Here is a tiny trained network, its code and every weight. The questions are about switching its units off for an input and a class, where a switched-off unit gives its printed mean instead of its output.

import numpy as np


def w(rows, s, z=0):
    codes = np.array(rows[::2]) - 128.0
    scale = np.full(codes.shape[1], s)
    scale[-1] = z or s
    return codes * scale


def f(y):
    return y / 2 * (1 + np.tanh(0.7978845608 * (y + 0.044715 * y**3)))


def log_softmax(a):
    a = a - a.max(-1, keepdims=True)
    return a - np.log(np.exp(a).sum(-1, keepdims=True))


def net(x, mask):
    res = np.array(x, float).reshape(1, 8) / 4 @ E
    y = f(res @ A[0][:, :-1].T + A[0][:, -1])
    res = res + np.where(mask, y, B[0][:, -1]) @ B[0][:, :-1]
    return log_softmax(res[-1] @ U[:, :-1].T + U[:, -1])


A, B = {}, {}
E = w([
[26,112,221,164,120,30,156],'x0',
[92,148,62,102,74,25,160],'x1',
[118,120,147,105,7,150,149],'x2',
[116,152,97,123,163,168,221],'x3',
[104,102,79,156,126,161,160],'x4',
[24,116,108,160,167,136,38],'x5',
[176,78,170,1,163,78,129],'x6',
[153,4,106,106,138,142,112],'x7',
],0.0085)
A[0] = w([
[104,190,166,205,141,116,116,185],'neuron 1',
[132,156,124,102,184,72,139,214],'neuron 2',
[161,99,140,74,190,94,131,124],'neuron 3',
[188,126,73,101,173,250,106,112],'neuron 4',
[193,69,152,2,82,132,194,152],'neuron 5',
[81,73,91,159,138,154,135,3],'neuron 6',
[110,131,221,128,66,101,65,109],'neuron 7',
[138,93,177,141,204,155,192,158],'neuron 8',
[109,74,133,126,158,104,180,221],'neuron 9',
[184,83,147,170,31,94,89,207],'neuron 10',
[169,65,139,126,66,109,69,70],'neuron 11',
[109,192,143,225,42,168,169,171],'neuron 12',
[178,72,158,37,44,142,144,243],'neuron 13',
[62,113,74,193,120,134,124,219],'neuron 14',
[135,111,151,169,224,120,159,189],'neuron 15',
[37,67,74,180,107,158,136,132],'neuron 16',
[63,154,191,80,109,72,129,122],'neuron 17',
[58,126,82,135,104,149,126,118],'neuron 18',
[155,99,111,175,174,176,111,193],'neuron 19',
[153,91,96,120,68,109,116,233],'neuron 20',
[111,201,57,95,31,93,85,164],'neuron 21',
[85,57,117,150,53,105,109,182],'neuron 22',
[171,103,89,51,179,72,93,169],'neuron 23',
[156,83,152,77,91,137,151,92],'neuron 24',
[124,185,125,235,111,141,131,231],'neuron 25',
[143,131,144,130,198,91,156,116],'neuron 26',
[119,104,129,189,158,171,134,204],'neuron 27',
[150,161,78,128,115,88,92,124],'neuron 28',
],0.0093,0.0027)
B[0] = w([
[124,189,171,87,115,140,148,205],'neuron 1',
[117,150,111,146,118,55,143,175],'neuron 2',
[142,152,112,112,105,121,159,185],'neuron 3',
[203,80,116,141,89,232,62,227],'neuron 4',
[132,140,80,162,18,133,191,247],'neuron 5',
[123,109,51,155,178,124,80,152],'neuron 6',
[111,96,207,139,187,133,127,194],'neuron 7',
[132,184,119,110,96,110,136,176],'neuron 8',
[104,148,95,154,118,111,125,169],'neuron 9',
[32,80,157,133,146,148,184,188],'neuron 10',
[72,115,171,180,137,149,159,169],'neuron 11',
[102,184,179,22,89,84,206,230],'neuron 12',
[107,102,174,142,73,103,196,227],'neuron 13',
[131,146,45,142,111,115,153,200],'neuron 14',
[108,191,88,97,128,77,115,178],'neuron 15',
[138,157,2,160,139,90,104,195],'neuron 16',
[172,118,179,140,164,52,51,199],'neuron 17',
[130,155,89,120,123,144,122,164],'neuron 18',
[158,133,59,84,153,160,141,183],'neuron 19',
[88,132,165,134,95,133,174,172],'neuron 20',
[96,188,190,70,84,101,179,200],'neuron 21',
[41,140,90,162,153,92,148,184],'neuron 22',
[119,151,112,93,64,136,210,205],'neuron 23',
[115,122,162,143,76,118,167,170],'neuron 24',
[135,174,121,75,104,166,188,219],'neuron 25',
[111,152,94,125,122,71,124,158],'neuron 26',
[136,150,67,81,124,124,132,177],'neuron 27',
[97,139,152,116,106,138,176,150],'neuron 28',
],0.009,0.011)
U = w([
[117,128,32,168,200,71,48,100],'0',
[111,211,109,59,75,83,225,223],'1',
[78,30,145,193,168,117,167,119],'2',
[226,129,59,71,186,184,39,84],'3',
[93,136,222,77,254,82,69,66],'4',
[200,70,137,111,85,204,134,102],'5',
[187,84,177,141,125,55,91,5],'6',
],0.0084,0.0029)

Each question gives the input, the list of numbers given to net, and the class t.
The units are the neurons (one row each of A and B). Each row of codes is followed by its name. A weight is (code - 128) times the scale printed after its matrix; where a second scale follows, it is the last column's (A, B and U).
mask holds one flag per neuron, in row order. A switched-off neuron (its flag False) gives its mean, the last column of its row in B, instead of its output. The means were averaged over made-up inputs and are rounded, as every weight is.
A unit's drop is (log p(t) with every unit on - log p(t) with that unit switched off) / (log p(t) with every unit on - log p(t) with every unit switched off).
The circuit of an input: a set's keep is (log p(t) with only the set's units on - log p(t) with every unit switched off) / (log p(t) with every unit on - log p(t) with every unit switched off). Starting from the 12 units with the biggest drops (on a tie, the unit counted first), units are removed one at a time, each time the one whose removal leaves the highest keep (on an exact tie, the one counted first), for as long as the keep stays at least 0.8.
units of the circuit, in order: the units of the circuit, biggest drop first
top k neurons: the k neurons with the biggest drops, biggest first
drop when u is switched off: that unit's drop, to one decimal
input [6,-3,-4,-7,2,4,2,3], class 4: units of the circuit, in order : [neuron 7; neuron 5]
input [7,5,-7,6,-2,8,2,-4], class 0: top 2 neurons : [neuron 12; neuron 17]
input [-5,-4,5,-7,8,-1,6,7], class 5: units of the circuit, in order : [neuron 4]
input [6,-4,8,2,-8,-1,8,-5], class 6: units of the circuit, in order : [neuron 17; neuron 12; neuron 25]
input [8,6,-6,4,2,5,-8,3], class 0: units of the circuit, in order : [neuron 16; neuron 6]
input [1,-5,3,-6,0,-3,0,-8], class 4: top 2 neurons : [neuron 5; neuron 7]
input [5,4,8,-5,-2,1,4,-5], class 4: top 2 neurons : [neuron 17; neuron 7]
input [-4,-1,5,-8,1,3,4,-8], class 4: top 2 neurons : [neuron 5; neuron 7]
input [-4,2,7,-8,6,6,6,1], class 2: top 2 neurons : [neuron 12; neuron 11]
input [7,6,-1,7,2,8,-7,4], class 0: top 2 neurons : [neuron 16; neuron 6]
input [3,3,-6,-1,-6,6,-6,1], class 0: drop when neuron 13 is switched off : 0.2
input [-6,-6,8,-4,-1,4,0,-5], class 5: drop when neuron 4 is switched off : 0.2
input [6,5,6,-1,-3,2,2,0], class 2: drop when neuron 7 is switched off : 0.1
input [-5,-3,3,8,6,7,-3,7], class 3: top neuron : [neuron 4]
